Below is a small trained network, with its code and all its weights. Each question gives an input and a class and asks what happens when units are switched off, that is, made to give their printed mean instead of their output.

import numpy as np


def w(rows, s, z=0):
    codes = np.array(rows[::2]) - 128.0
    scale = np.full(codes.shape[1], s)
    scale[-1] = z or s
    return codes * scale


def f(y):
    return y / 2 * (1 + np.tanh(0.7978845608 * (y + 0.044715 * y**3)))


def log_softmax(a):
    a = a - a.max(-1, keepdims=True)
    return a - np.log(np.exp(a).sum(-1, keepdims=True))


def net(x, mask):
    res = np.array(x, float).reshape(1, 6) / 4 @ E
    y = f(res @ A[0][:, :-1].T + A[0][:, -1])
    res = res + np.where(mask, y, B[0][:, -1]) @ B[0][:, :-1]
    return log_softmax(res[-1] @ U[:, :-1].T + U[:, -1])


A, B = {}, {}
E = w([
[111,144,129,86,82,134,157,58,171],'x0',
[51,103,115,5,156,182,168,186,42],'x1',
[99,165,156,92,65,61,118,140,132],'x2',
[80,73,206,157,177,66,163,90,148],'x3',
[153,125,135,152,149,148,140,130,102],'x4',
[65,162,189,180,129,224,76,130,128],'x5',
],0.011)
A[0] = w([
[255,91,79,84,141,43,203,143,160,9],'n0',
[117,64,180,133,187,57,121,82,125,68],'n1',
[185,207,53,118,94,154,111,180,149,118],'n2',
[84,159,187,212,81,192,71,114,136,29],'n3',
[177,162,86,122,122,177,131,117,128,83],'n4',
[62,141,186,149,197,114,178,125,166,213],'n5',
[130,176,118,126,97,187,90,133,116,23],'n6',
[192,192,77,212,143,53,99,117,212,131],'n7',
[79,147,77,83,162,117,191,175,89,109],'n8',
],0.0097,0.0013)
B[0] = w([
[233,163,206,72,159,157,45,216,199,224],'n0',
[150,141,126,255,88,52,233,164,102,200],'n1',
[114,161,23,251,98,80,206,97,116,201],'n2',
[131,150,151,49,170,133,42,178,134,233],'n3',
[150,105,100,161,115,109,146,165,94,162],'n4',
[223,242,144,149,17,86,175,165,152,203],'n5',
[130,233,93,103,114,55,115,180,120,177],'n6',
[62,113,232,103,163,199,183,23,15,247],'n7',
[79,59,191,104,143,95,154,74,48,223],'n8',
],0.0078,0.012)
U = w([
[80,74,150,113,156,203,174,31,23,34],'0',
[167,166,29,255,56,129,213,166,156,49],'1',
[198,158,141,91,152,201,72,200,178,255],'2',
],0.0093,0.00073)

Each question gives the input, the list of numbers given to net, and the class t.
The units are the neurons (one row each of A and B). Each row of codes is followed by its name. A weight is (code - 128) times the scale printed after its matrix; where a second scale follows, it is the last column's (A, B and U).
mask holds one flag per neuron, in row order. A switched-off neuron (its flag False) gives its mean, the last column of its row in B, instead of its output. The means were averaged over made-up inputs and are rounded, as every weight is.
A unit's drop is (log p(t) with every unit on - log p(t) with that unit switched off) / (log p(t) with every unit on - log p(t) with every unit switched off).
The circuit of an input: a set's keep is (log p(t) with only the set's units on - log p(t) with every unit switched off) / (log p(t) with every unit on - log p(t) with every unit switched off). Starting from all 9 units, units are removed one at a time, each time the one whose removal leaves the highest keep (on an exact tie, the one counted first), for as long as the keep stays at least 0.8.
units of the circuit, in order: the units of the circuit, biggest drop first
top k neurons: the k neurons with the biggest drops, biggest first
drop of u: that unit's drop, to one decimal
input [-7,1,-1,6,6,-6], class 1: units of the circuit, in order	[n1]
input [2,-6,1,5,2,-7], class 2: top 2 neurons	[n0, n8]
input [-7,1,4,-3,-7,2], class 1: top 4 neurons	[n7, n0, n2, n3]
input [8,-7,4,7,3,-5], class 0: top 3 neurons	[n7, n2, n6]
input [-4,6,-6,3,2,7], class 2: top 4 neurons	[n7, n5, n3, n2]
input [-2,-7,-3,-3,2,-8], class 2: top 2 neurons	[n0, n8]
input [-6,0,-7,6,8,6], class 1: top 3 neurons	[n1, n0, n5]
input [-4,1,4,7,-4,-8], class 2: top 2 neurons	[n0, n2]
input [-2,-4,4,-4,5,-2], class 0: top 2 neurons	[n7, n5]
input [1,5,1,1,0,-7], class 2: top 2 neurons	[n0, n7]
input [1,7,-5,-8,-8,3], class 1: top 2 neurons	[n7, n2]
input [-7,-7,1,5,4,-5], class 0: drop of n7	2.8
input [-4,-5,-5,4,7,0], class 0: drop of n7	3.7
input [-3,3,-5,-7,-6,5], class 1: drop of n2	0.6
input [-8,0,-7,1,-1,-8], class 2: units of the circuit, in order	[n0]
